Below is a small trained network, with its code and all its weights. Each question gives an input and a class and asks what happens when units are switched off, that is, made to give their printed mean instead of their output.

import numpy as np


def w(rows, s, z=0):
    codes = np.array(rows[::2]) - 128.0
    scale = np.full(codes.shape[1], s)
    scale[-1] = z or s
    return codes * scale


def f(y):
    return y / 2 * (1 + np.tanh(0.7978845608 * (y + 0.044715 * y**3)))


def log_softmax(a):
    a = a - a.max(-1, keepdims=True)
    return a - np.log(np.exp(a).sum(-1, keepdims=True))


def net(x, mask):
    res = np.array(x, float).reshape(1, 4) / 4 @ E
    y = f(res @ A[0][:, :-1].T + A[0][:, -1])
    res = res + np.where(mask, y, B[0][:, -1]) @ B[0][:, :-1]
    return log_softmax(res[-1] @ U[:, :-1].T + U[:, -1])


A, B = {}, {}
E = w([
[135,152,219,245,89,217,122,155,175,158,133],'x0',
[16,51,95,131,118,87,2,107,248,168,92],'x1',
[115,69,207,151,203,61,148,189,108,117,167],'x2',
[157,108,141,165,95,76,102,35,106,203,243],'x3',
],0.0088)
A[0] = w([
[154,194,131,101,144,190,200,191,110,73,141,121],'N0',
[116,157,132,82,154,156,142,221,193,1,52,7],'N1',
[42,85,100,112,124,162,74,168,211,121,88,68],'N2',
[125,132,216,161,72,155,77,169,107,151,63,127],'N3',
[132,124,83,87,143,57,74,152,58,108,102,100],'N4',
[118,146,153,184,157,209,178,185,213,133,111,71],'N5',
[126,47,50,35,120,102,164,173,109,79,88,130],'N6',
[75,149,154,79,96,98,153,96,96,121,104,23],'N7',
[107,58,205,146,219,93,149,221,106,107,146,70],'N8',
[115,123,86,95,180,136,77,142,77,120,145,4],'N9',
[147,201,59,112,30,187,114,109,132,121,81,59],'N10',
[141,139,125,119,115,169,187,119,90,116,155,92],'N11',
],0.0094,0.0037)
B[0] = w([
[111,42,78,98,166,142,52,160,69,136,92,254],'N0',
[141,95,107,110,125,56,171,126,197,103,255,250],'N1',
[140,73,138,130,226,132,40,148,42,155,118,254],'N2',
[134,105,165,73,46,160,161,123,92,161,123,202],'N3',
[126,141,186,130,104,145,136,132,90,129,120,197],'N4',
[184,179,196,119,58,111,125,91,82,144,139,223],'N5',
[172,144,159,84,24,121,177,131,113,155,132,236],'N6',
[108,133,121,156,103,117,143,102,124,156,10,131],'N7',
[51,147,154,214,169,171,153,77,172,61,74,228],'N8',
[166,141,160,70,128,100,178,55,90,151,49,145],'N9',
[76,228,103,184,186,155,186,77,199,90,94,240],'N10',
[136,96,50,146,180,83,98,168,65,214,133,190],'N11',
],0.01,0.0097)
U = w([
[130,78,79,123,207,122,75,172,79,167,81,59],'0',
[153,154,186,104,45,117,154,119,88,153,93,81],'1',
[80,168,103,169,194,132,157,89,163,39,45,79],'2',
[137,109,93,136,118,94,133,113,146,122,253,255],'3',
],0.014,0.0077)

Each question gives the input, the list of numbers given to net, and the class t.
The units are the neurons (one row each of A and B). Each row of codes is followed by its name. A weight is (code - 128) times the scale printed after its matrix; where a second scale follows, it is the last column's (A, B and U).
mask holds one flag per neuron, in row order. A switched-off neuron (its flag False) gives its mean, the last column of its row in B, instead of its output. The means were averaged over made-up inputs and are rounded, as every weight is.
A unit's drop is (log p(t) with every unit on - log p(t) with that unit switched off) / (log p(t) with every unit on - log p(t) with every unit switched off).
The circuit of an input: a set's keep is (log p(t) with only the set's units on - log p(t) with every unit switched off) / (log p(t) with every unit on - log p(t) with every unit switched off). Starting from all 12 units, units are removed one at a time, each time the one whose removal leaves the highest keep (on an exact tie, the one counted first), for as long as the keep stays at least 0.8.
circuit, biggest first: the units of the circuit, biggest drop first
top k neurons: the k neurons with the biggest drops, biggest first
drop when u is switched off: that unit's drop, to one decimal
input [7,-4,7,5], class 1: circuit, biggest first => N1
input [4,3,-2,0], class 1: top 2 neurons => N0, N1
input [-3,0,-3,-2], class 1: top 2 neurons => N8, N6
input [2,-4,-4,-5], class 3: top 2 neurons => N1, N2
input [-7,-5,-2,4], class 1: top 3 neurons => N2, N6, N1
input [4,2,-5,-1], class 2: top 2 neurons => N10, N6
input [-8,-2,-8,-1], class 1: top 2 neurons => N6, N8
input [7,6,8,3], class 2: top 2 neurons => N8, N6
input [-7,4,6,-4], class 1: top 2 neurons => N6, N10
input [5,1,-2,-3], class 1: top 2 neurons => N5, N3
input [7,-8,-3,8], class 0: top 2 neurons => N11, N1
input [-6,-6,8,-7], class 2: top 3 neurons => N8, N2, N5
input [0,5,-7,-8], class 3: top 2 neurons => N1, N8
input [-3,-2,-7,5], class 2: circuit, biggest first => N10
input [-2,3,1,-8], class 3: drop when N1 is switched off => 1.2
input [7,-7,-2,-1], class 0: drop when N11 is switched off => 0.8
input [-7,2,1,-5], class 1: drop when N5 is switched off => 0.0
